Here is a tiny trained network, its code and every weight. The questions are about switching its units off for an input and a target symbol, where a switched-off unit gives its printed mean instead of its output.

import numpy as np


def w(rows, s, z=0):
    codes = np.array(rows[::2]) - 128.0
    scale = np.full(codes.shape[1], s)
    scale[-1] = z or s
    return codes * scale


def norm(h):
    return h / np.sqrt((h * h).mean(-1, keepdims=True) + 1e-5)


def softmax(a):
    e = np.exp(a - a.max(-1, keepdims=True))
    return e / e.sum(-1, keepdims=True)


def log_softmax(a):
    a = a - a.max(-1, keepdims=True)
    return a - np.log(np.exp(a).sum(-1, keepdims=True))


def net(x, mask):
    ids = ['αβγδεζηθλπσφψω'.index(c) for c in x.split()]
    T = len(ids)
    res = E[ids] + P[:T]
    u = 0
    for l in range(2):
        r = norm(res)
        for j in range(3):
            rows = slice(2 * j, 2 * j + 2)
            q, k, v = (r @ M[l][rows].T for M in (Q, K, V))
            z = softmax(np.where(np.tri(T) > 0, q @ k.T / 2**0.5, -1e9)) @ v
            o = O[l][rows]
            res = res + np.where(mask[u + j], z, o[:, -1]) @ o[:, :-1]
        u += 3
    return log_softmax(norm(res)[-1] @ U[:, :-1].T + U[:, -1])


Q, K, V, O = {}, {}, {}, {}
E = w([
[87,86,120,125,129,138,153],'α',
[119,103,204,131,189,127,138],'β',
[155,17,194,138,116,164,197],'γ',
[123,2,76,144,72,116,198],'δ',
[103,101,151,134,139,135,153],'ε',
[36,102,185,147,136,120,122],'ζ',
[209,18,102,38,210,25,46],'η',
[130,25,121,129,80,215,7],'θ',
[191,112,49,134,143,118,147],'λ',
[192,3,56,19,220,211,214],'π',
[197,142,91,101,192,204,185],'σ',
[68,112,144,25,96,144,82],'φ',
[68,111,21,126,103,123,129],'ψ',
[134,110,113,240,56,176,73],'ω',
],0.016)
P = w([
[158,8,127,140,145,156,143],'0',
[177,88,157,115,86,142,143],'1',
[147,99,152,125,150,176,159],'2',
[117,24,118,153,189,107,77],'3',
[196,124,157,104,76,116,116],'4',
[148,140,140,125,156,155,140],'5',
[111,80,130,152,173,70,48],'6',
[194,164,162,93,76,101,91],'7',
[151,178,136,123,151,131,122],'8',
[112,126,124,147,167,44,21],'9',
],0.013)
Q[0] = w([
[151,209,188,74,26,154,237],'L0H1',
[164,96,152,126,51,97,7],'L0H1',
[134,61,90,179,227,96,58],'L0H2',
[111,172,114,180,127,211,201],'L0H2',
[94,143,114,207,151,168,155],'L0H3',
[81,169,100,176,167,87,222],'L0H3',
],0.013)
K[0] = w([
[146,8,152,161,121,184,130],'L0H1',
[142,169,127,167,96,140,54],'L0H1',
[144,240,118,163,153,94,91],'L0H2',
[120,73,125,175,162,78,197],'L0H2',
[99,153,139,152,120,171,180],'L0H3',
[134,134,119,173,170,77,223],'L0H3',
],0.015)
V[0] = w([
[91,144,34,145,72,173,80],'L0H1',
[210,144,135,244,133,136,105],'L0H1',
[159,150,125,5,191,118,249],'L0H2',
[116,112,149,128,169,33,188],'L0H2',
[120,115,130,27,166,193,71],'L0H3',
[127,171,153,48,121,114,169],'L0H3',
],0.011)
O[0] = w([
[84,82,63,133,177,169,102,104],'L0H1',
[245,73,176,159,138,181,89,89],'L0H1',
[161,144,96,149,165,64,147,93],'L0H2',
[132,82,149,133,206,118,223,121],'L0H2',
[95,138,113,126,32,163,62,252],'L0H3',
[119,159,136,110,83,31,153,5],'L0H3',
],0.012,0.0046)
Q[1] = w([
[200,217,79,31,166,168,175],'L1H1',
[151,171,73,40,128,194,210],'L1H1',
[120,200,113,134,157,194,234],'L1H2',
[147,178,132,20,47,133,137],'L1H2',
[104,48,176,102,141,137,38],'L1H3',
[156,145,126,8,2,142,75],'L1H3',
],0.0099)
K[1] = w([
[196,127,72,94,145,163,175],'L1H1',
[156,111,77,119,108,225,194],'L1H1',
[103,86,128,198,119,117,172],'L1H2',
[111,89,173,164,109,133,105],'L1H2',
[138,189,103,78,159,172,114],'L1H3',
[122,93,141,38,124,110,8],'L1H3',
],0.014)
V[1] = w([
[77,115,126,60,166,87,36],'L1H1',
[115,187,207,23,150,93,111],'L1H1',
[121,62,133,48,125,115,63],'L1H2',
[125,96,104,246,115,91,111],'L1H2',
[110,131,135,234,88,197,163],'L1H3',
[94,167,135,191,142,187,150],'L1H3',
],0.011)
O[1] = w([
[177,69,133,181,119,126,193,152],'L1H1',
[93,87,126,203,159,179,166,121],'L1H1',
[109,101,230,124,188,84,87,252],'L1H2',
[97,131,141,244,123,183,212,127],'L1H2',
[132,176,51,217,79,127,168,187],'L1H3',
[169,189,127,161,154,122,165,105],'L1H3',
],0.011,0.0042)
U = w([
[43,165,104,125,101,18,87,168],'α',
[141,160,226,113,254,56,102,144],'β',
[188,111,201,97,110,162,169,52],'γ',
[150,89,58,109,32,108,206,114],'δ',
[141,191,166,116,93,65,137,178],'ε',
[46,114,181,213,136,148,192,133],'ζ',
[111,65,195,10,194,110,62,107],'η',
[125,155,117,140,49,250,41,79],'θ',
[204,207,74,172,164,36,44,252],'λ',
[140,56,107,30,189,179,199,53],'π',
[136,201,128,89,181,215,139,157],'σ',
[100,130,153,152,7,82,41,121],'φ',
[36,119,10,133,236,123,57,111],'ψ',
[233,57,129,219,219,171,62,53],'ω',
],0.0084,0.0041)

Each question gives the input, a string of symbols that net reads in full, and the target symbol t.
The units are the heads (2 rows each of Q, K, V and O). Each row of codes is followed by its name. A weight is (code - 128) times the scale printed after its matrix; where a second scale follows, it is the last column's (O and U).
mask holds one flag per head, layer by layer. A switched-off head (its flag False) gives its mean, the last column of its rows in O, instead of its output. The means were averaged over made-up inputs and are rounded, as every weight is.
A unit's drop is (log p(t) with every unit on - log p(t) with that unit switched off) / (log p(t) with every unit on - log p(t) with every unit switched off).
The circuit of an input: a set's keep is (log p(t) with only the set's units on - log p(t) with every unit switched off) / (log p(t) with every unit on - log p(t) with every unit switched off). Starting from all 6 units, units are removed one at a time, each time the one whose removal leaves the highest keep (on an exact tie, the one counted first), for as long as the keep stays at least 0.8.
circuit, biggest first: the units of the circuit, biggest drop first
heads that matter: for each layer, one digit per head in row order, 1 if its drop is at least 0.15 and else 0, layers parted by /
drop when u is switched off: that unit's drop, to one decimal
input σ π γ ζ δ η ζ β ω λ, target θ: circuit, biggest first	L0H2
input ζ δ β λ ψ θ β, target ψ: heads that matter	100 / 000
input ψ ζ ζ β λ, target λ: heads that matter	010 / 101
input ζ π η ψ ζ, target η: heads that matter	001 / 001
input ζ ψ δ π, target ψ: heads that matter	100 / 000
input λ ζ λ θ δ φ ζ, target α: heads that matter	110 / 000
input π δ ζ ε, target ζ: circuit, biggest first	L0H1; L1H1
input β ζ λ α ψ η λ λ, target η: heads that matter	000 / 001
input ψ λ σ β θ ζ β λ, target θ: heads that matter	111 / 000
input θ λ η β ω ζ δ, target θ: heads that matter	110 / 000
input θ ζ ζ ζ ζ ζ β ζ, target θ: circuit, biggest first	L0H2; L0H1
input ζ ψ β λ ψ δ δ π ζ, target ζ: heads that matter	000 / 100
input δ λ λ δ ψ σ ζ α σ δ, target λ: heads that matter	010 / 000
input δ δ β ζ ω ζ δ, target θ: heads that matter	010 / 000
input β δ ζ λ σ β γ η σ ε, target λ: circuit, biggest first	L0H2
input ψ ψ ζ σ, target ψ: heads that matter	100 / 000
input η σ λ ζ ζ δ λ ζ, target η: heads that matter	101 / 001
input λ ζ α η γ ζ λ β ζ δ, target ζ: circuit, biggest first	L1H1; L0H1
input ζ ψ ζ φ λ, target φ: heads that matter	001 / 000
input σ ζ β θ β, target θ: heads that matter	011 / 000
input δ β α, target α: circuit, biggest first	L1H1; L0H1
input γ φ γ α, target α: circuit, biggest first	L0H1
input ζ σ ζ ζ, target λ: circuit, biggest first	L0H2; L1H3
input δ ζ η δ ζ ω, target ω: drop when L0H1 is switched off	0.7
input ζ β ψ π ζ θ σ, target λ: drop when L1H1 is switched off	0.5
input ε ζ λ λ η φ δ, target α: drop when L0H2 is switched off	0.2
input ζ ζ λ ζ ζ ψ δ, target ψ: circuit, biggest first	L0H1
input ψ ζ λ γ λ ψ φ λ, target φ: drop when L0H1 is switched off	0.1
